Here is a tiny trained network, its code and every weight. The questions are about switching its units off for an input and a class, where a switched-off unit gives its printed mean instead of its output.

import numpy as np


def w(rows, s, z=0):
    codes = np.array(rows[::2]) - 128.0
    scale = np.full(codes.shape[1], s)
    scale[-1] = z or s
    return codes * scale


def f(y):
    return y / 2 * (1 + np.tanh(0.7978845608 * (y + 0.044715 * y**3)))


def log_softmax(a):
    a = a - a.max(-1, keepdims=True)
    return a - np.log(np.exp(a).sum(-1, keepdims=True))


def net(x, mask):
    res = np.array(x, float).reshape(1, 4) / 4 @ E
    y = f(res @ A[0][:, :-1].T + A[0][:, -1])
    res = res + np.where(mask, y, B[0][:, -1]) @ B[0][:, :-1]
    return log_softmax(res[-1] @ U[:, :-1].T + U[:, -1])


A, B = {}, {}
E = w([
[253,160,155],'x0',
[155,2,206],'x1',
[126,129,127],'x2',
[87,198,167],'x3',
],0.01)
A[0] = w([
[178,152,185,68],'n0',
[157,65,59,27],'n1',
[96,114,113,6],'n2',
[105,124,124,3],'n3',
[130,87,228,103],'n4',
[37,89,124,60],'n5',
[114,93,205,23],'n6',
[97,166,210,38],'n7',
[88,172,252,78],'n8',
],0.012,0.0048)
B[0] = w([
[176,132,166,184],'n0',
[96,57,75,175],'n1',
[252,137,86,123],'n2',
[243,149,54,111],'n3',
[98,195,121,253],'n4',
[206,151,189,227],'n5',
[131,197,72,186],'n6',
[160,70,59,159],'n7',
[111,24,101,206],'n8',
],0.024,0.006)
U = w([
[187,141,254,73],'0',
[63,42,66,128],'1',
[28,149,217,254],'2',
[20,241,117,30],'3',
],0.009,0.0068)

Each question gives the input, the list of numbers given to net, and the class t.
The units are the neurons (one row each of A and B). Each row of codes is followed by its name. A weight is (code - 128) times the scale printed after its matrix; where a second scale follows, it is the last column's (A, B and U).
mask holds one flag per neuron, in row order. A switched-off neuron (its flag False) gives its mean, the last column of its row in B, instead of its output. The means were averaged over made-up inputs and are rounded, as every weight is.
A unit's drop is (log p(t) with every unit on - log p(t) with that unit switched off) / (log p(t) with every unit on - log p(t) with every unit switched off).
The circuit of an input: a set's keep is (log p(t) with only the set's units on - log p(t) with every unit switched off) / (log p(t) with every unit on - log p(t) with every unit switched off). Starting from all 9 units, units are removed one at a time, each time the one whose removal leaves the highest keep (on an exact tie, the one counted first), for as long as the keep stays at least 0.8.
units of the circuit, in order: the units of the circuit, biggest drop first
unit that matters most: the unit with the biggest drop
top k neurons: the k neurons with the biggest drops, biggest first
drop when u is switched off: that unit's drop, to one decimal
input [-3,-2,1,-1], class 0: units of the circuit, in order => (n4, n1)
input [6,0,-1,7], class 1: top 3 neurons => (n8, n5, n7)
input [-6,-4,2,-3], class 0: units of the circuit, in order => (n5, n4)
input [-7,-8,8,7], class 2: top 2 neurons => (n5, n0)
input [-5,6,8,-6], class 2: top 3 neurons => (n5, n8, n4)
input [2,8,7,-7], class 3: unit that matters most => n4
input [-4,1,6,8], class 1: top 2 neurons => (n8, n7)
input [-4,8,-6,3], class 3: top 2 neurons => (n6, n4)
input [-4,8,5,0], class 3: top 2 neurons => (n6, n4)
input [0,4,1,7], class 1: top 2 neurons => (n8, n7)
input [-5,5,-2,1], class 0: top 3 neurons => (n5, n1, n2)
input [-2,8,5,7], class 3: top 3 neurons => (n4, n6, n1)
input [-1,0,-3,4], class 1: units of the circuit, in order => (n4, n5)
input [0,-7,-3,8], class 1: units of the circuit, in order => (n8, n7)
input [8,-6,4,6], class 0: unit that matters most => n0
input [3,7,2,-6], class 3: top 3 neurons => (n4, n8, n6)
input [-2,-8,6,8], class 1: drop when n7 is switched off => 0.2
input [-7,-2,-6,4], class 0: drop when n5 is switched off => 0.6
input [-8,3,-4,-6], class 0: drop when n5 is switched off => 1.3
input [-4,8,-3,5], class 3: units of the circuit, in order => (n6)
